data =
[[  9 -33   2 -16]
 [ 46 -24 -22 -40]
 [ 54  22  -5   2]
 [ 16  26  11 -26]
 [ 19 -36  -6 -12]
 [-32 -23 -25  -4]
 [ 23  45 -38 -24]
 [-18  27  25 -34]
 [ 25 -50  22 -10]
 [ 27  18 -34  30]
 [  8 -15  -6  -8]
 [ 13  20 -12  13]
 [  3  27 -45  38]
 [ -5 -45   0 -14]
 [  0  36 -33  22]
 [-43   4 -17   1]]
Rows and columns are counted from 0.
(0, 0): 9
(2, 0): 54
(10, 0): 8
(4, 0): 19
(15, 3): 1
(12, 0): 3
(12, 1): 27
(3, 1): 26
(2, 3): 2
(5, 0): -32
(6, 2): -38
(13, 1): -45
(15, 2): -17
(11, 0): 13
(4, 1): -36
(9, 3): 30
(0, 3): -16
(13, 2): 0
(4, 3): -12
(8, 1): -50
(11, 1): 20
(9, 1): 18
(11, 2): -12
(14, 0): 0
(15, 1): 4
(8, 2): 22
(5, 2): -25

a =
array([[  6,  10,   2, -10,  -6, -14,  29,  11,  -8,  35,  17,   8, -10],
       [ 15,   7,  -4, -40,   3,   9,  21,  19, -22,   0,  -5,  24, -18],
       [ 18,  21,  -5, -33, -13,  25,  25,   0, -34, -11,  -3,  -2,  -8],
       [ 12, -12, -11,   1, -33, -14, -10,  -8,  33,  31, -44,  18, -16],
       [-24,  30,  -9, -37,  -1,  33,  33, -21, -42, -16,  -6, -12,   6],
       [ 17, -10,   0, -26, -18, -16,  21,  10,  15,  23, -23,  43, -12],
       [-11,  40, -12, -28,   3,  50,  42,   9, -40, -13,  15, -18,  -5]])
Indices start at 0.
(0, 0) -> 6
(6, 4) -> 3
(1, 6) -> 21
(2, 10) -> -3
(3, 5) -> -14
(3, 10) -> -44
(3, 12) -> -16
(1, 5) -> 9
(4, 7) -> -21
(3, 9) -> 31
(0, 3) -> -10
(6, 10) -> 15
(5, 1) -> -10
(1, 10) -> -5
(2, 11) -> -2
(2, 4) -> -13
(4, 4) -> -1
(4, 3) -> -37
(6, 6) -> 42
(3, 11) -> 18
(1, 1) -> 7
(3, 6) -> -10
(2, 2) -> -5
(6, 2) -> -12
(0, 7) -> 11
(6, 8) -> -40
(5, 2) -> 0
(0, 9) -> 35
(2, 5) -> 25
(5, 10) -> -23
(1, 12) -> -18

x = [[-13, -6, 14, -7, 32, -10, -14, 13, 1, 34, 55], [3, 16, -1, 2, 35, -1, -21, 12, -7, 4, 62], [-5, 9, 8, -6, 29, -7, -11, 30, 9, 11, 59], [22, -20, 31, -14, -14, -21, 19, -2, -7, -26, -50], [0, -25, 14, -6, -12, -7, 29, -9, -2, -9, -47], [-34, -13, -8, -15, 24, 7, -12, 12, -4, 34, 41], [47, 9, 21, -10, -13, -29, 23, 3, 4, -46, -55], [-9, -23, 28, -11, -17, -3, 22, -15, -20, -6, -47], [-3, 13, -7, 4, 27, -3, -34, 23, 8, 4, 59], [14, -26, 35, -6, -8, -11, 26, 2, -21, -26, -49]]
x[0,0] -> -13
x[:, 7] -> [13, 12, 30, -2, -9, 12, 3, -15, 23, 2]
x[3,9] -> -26
x[5,9] -> 34
x[7,3] -> -11
x[5,4] -> 24
x[9,10] -> -49
x[8,2] -> -7
x[2,4] -> 29
x[4,0] -> 0
x[9] -> [14, -26, 35, -6, -8, -11, 26, 2, -21, -26, -49]
x[2,2] -> 8
x[9,1] -> -26
x[0,4] -> 32
x[5] -> [-34, -13, -8, -15, 24, 7, -12, 12, -4, 34, 41]
x[:, 10] -> [55, 62, 59, -50, -47, 41, -55, -47, 59, -49]
x[2,7] -> 30
x[:, 0] -> [-13, 3, -5, 22, 0, -34, 47, -9, -3, 14]
x[6,3] -> -10
x[5,5] -> 7
x[8,10] -> 59
x[3,0] -> 22
x[7] -> [-9, -23, 28, -11, -17, -3, 22, -15, -20, -6, -47]
x[7,4] -> -17
x[:, 5] -> [-10, -1, -7, -21, -7, 7, -29, -3, -3, -11]
x[:, 1] -> [-6, 16, 9, -20, -25, -13, 9, -23, 13, -26]
x[:, 2] -> [14, -1, 8, 31, 14, -8, 21, 28, -7, 35]
x[8,4] -> 27
x[7,10] -> -47
x[6,10] -> -55
x[:, 6] -> [-14, -21, -11, 19, 29, -12, 23, 22, -34, 26]
x[4] -> [0, -25, 14, -6, -12, -7, 29, -9, -2, -9, -47]
x[:, 8] -> [1, -7, 9, -7, -2, -4, 4, -20, 8, -21]
x[8,8] -> 8
x[3,7] -> -2
x[6,2] -> 21

A = 4	3	1	8	0
A[0]: 4
A[4]: 0
A[3]: 8
